Below are the code and all the weights of a small trained network. Each question names an input and a class and asks about switching units off, where a switched-off unit gives its printed mean instead of its output.

import numpy as np


def w(rows, s, z=0):
    codes = np.array(rows[::2]) - 128.0
    scale = np.full(codes.shape[1], s)
    scale[-1] = z or s
    return codes * scale


def f(y):
    return np.maximum(y, 0)


def log_softmax(a):
    a = a - a.max(-1, keepdims=True)
    return a - np.log(np.exp(a).sum(-1, keepdims=True))


def net(x, mask):
    res = np.array(x, float).reshape(1, 6) / 4 @ E
    y = f(res @ A[0][:, :-1].T + A[0][:, -1])
    res = res + np.where(mask, y, B[0][:, -1]) @ B[0][:, :-1]
    return log_softmax(res[-1] @ U[:, :-1].T + U[:, -1])


A, B = {}, {}
E = w([
[161,127,134,130],'x0',
[128,93,202,48],'x1',
[129,132,127,129],'x2',
[137,132,128,124],'x3',
[77,75,186,225],'x4',
[255,103,119,185],'x5',
],0.0088)
A[0] = w([
[194,103,81,100,226],'neuron 1',
[113,77,191,149,118],'neuron 2',
[139,18,143,125,72],'neuron 3',
[94,180,56,212,242],'neuron 4',
[125,174,179,117,18],'neuron 5',
[119,136,70,98,252],'neuron 6',
[150,152,170,54,87],'neuron 7',
[151,126,234,214,131],'neuron 8',
[111,110,73,91,13],'neuron 9',
[183,120,132,243,34],'neuron 10',
[182,157,79,160,172],'neuron 11',
[155,18,184,140,165],'neuron 12',
[134,120,151,209,116],'neuron 13',
],0.011,0.0042)
B[0] = w([
[188,244,184,83,230],'neuron 1',
[85,183,165,178,197],'neuron 2',
[81,189,100,149,168],'neuron 3',
[151,22,2,222,255],'neuron 4',
[107,55,152,98,135],'neuron 5',
[61,243,100,158,223],'neuron 6',
[148,57,202,57,199],'neuron 7',
[69,129,114,176,225],'neuron 8',
[152,152,46,146,144],'neuron 9',
[192,111,106,215,219],'neuron 10',
[202,155,214,189,219],'neuron 11',
[96,210,96,167,220],'neuron 12',
[88,75,61,141,197],'neuron 13',
],0.0071,0.0072)
U = w([
[115,157,105,152,252],'0',
[111,92,154,23,14],'1',
[176,153,114,141,73],'2',
[158,124,188,109,207],'3',
[98,94,103,146,115],'4',
[98,95,254,144,134],'5',
[161,63,154,176,4],'6',
],0.015,0.0042)

Each question gives the input, the list of numbers given to net, and the class t.
The units are the neurons (one row each of A and B). Each row of codes is followed by its name. A weight is (code - 128) times the scale printed after its matrix; where a second scale follows, it is the last column's (A, B and U).
mask holds one flag per neuron, in row order. A switched-off neuron (its flag False) gives its mean, the last column of its row in B, instead of its output. The means were averaged over made-up inputs and are rounded, as every weight is.
A unit's drop is (log p(t) with every unit on - log p(t) with that unit switched off) / (log p(t) with every unit on - log p(t) with every unit switched off).
The circuit of an input: a set's keep is (log p(t) with only the set's units on - log p(t) with every unit switched off) / (log p(t) with every unit on - log p(t) with every unit switched off). Starting from the 12 units with the biggest drops (on a tie, the unit counted first), units are removed one at a time, each time the one whose removal leaves the highest keep (on an exact tie, the one counted first), for as long as the keep stays at least 0.8.
units of the circuit, in order: the units of the circuit, biggest drop first
unit that matters most: the unit with the biggest drop
top k neurons: the k neurons with the biggest drops, biggest first
drop when u is switched off: that unit's drop, to one decimal
input [8,1,5,8,5,7], class 0: units of the circuit, in order	[neuron 12]
input [-4,5,-6,5,6,4], class 0: units of the circuit, in order	[neuron 12; neuron 3]
input [-5,-8,1,1,5,-3], class 4: units of the circuit, in order	[neuron 4; neuron 1]
input [3,-6,1,3,3,-3], class 4: units of the circuit, in order	[neuron 4; neuron 1]
input [7,8,-1,-5,0,-1], class 1: top 3 neurons	[neuron 11; neuron 10; neuron 7]
input [2,-5,6,2,1,4], class 6: units of the circuit, in order	[neuron 4; neuron 10; neuron 11]
input [6,3,5,1,8,7], class 0: top 2 neurons	[neuron 12; neuron 3]
input [5,-2,-1,-7,2,-2], class 4: units of the circuit, in order	[neuron 1; neuron 11; neuron 4]
input [-2,-7,5,-8,7,-5], class 4: units of the circuit, in order	[neuron 4; neuron 13]
input [5,2,-4,-3,4,2], class 0: top 2 neurons	[neuron 12; neuron 7]
input [-7,4,-4,-6,-2,8], class 3: top 4 neurons	[neuron 4; neuron 1; neuron 6; neuron 13]
input [0,5,7,3,-5,7], class 3: units of the circuit, in order	[neuron 4; neuron 7; neuron 1]
input [-3,6,-2,1,-7,5], class 3: units of the circuit, in order	[neuron 1; neuron 7]
input [-6,4,-4,-2,-6,-8], class 1: unit that matters most	neuron 7
input [6,4,3,5,0,-2], class 1: top 2 neurons	[neuron 11; neuron 10]
input [7,5,7,-5,-4,8], class 3: top 3 neurons	[neuron 4; neuron 7; neuron 1]
input [-6,-3,2,7,2,-4], class 4: top 2 neurons	[neuron 1; neuron 4]
input [8,-5,4,3,1,2], class 6: drop when neuron 4 is switched off	0.2
input [1,-7,-8,2,3,7], class 6: drop when neuron 6 is switched off	0.0
input [8,-6,-4,-7,1,-5], class 4: drop when neuron 1 is switched off	0.3
input [8,4,-7,5,-2,-6], class 1: top neuron	[neuron 11]
input [5,5,6,-1,7,5], class 0: drop when neuron 12 is switched off	0.4
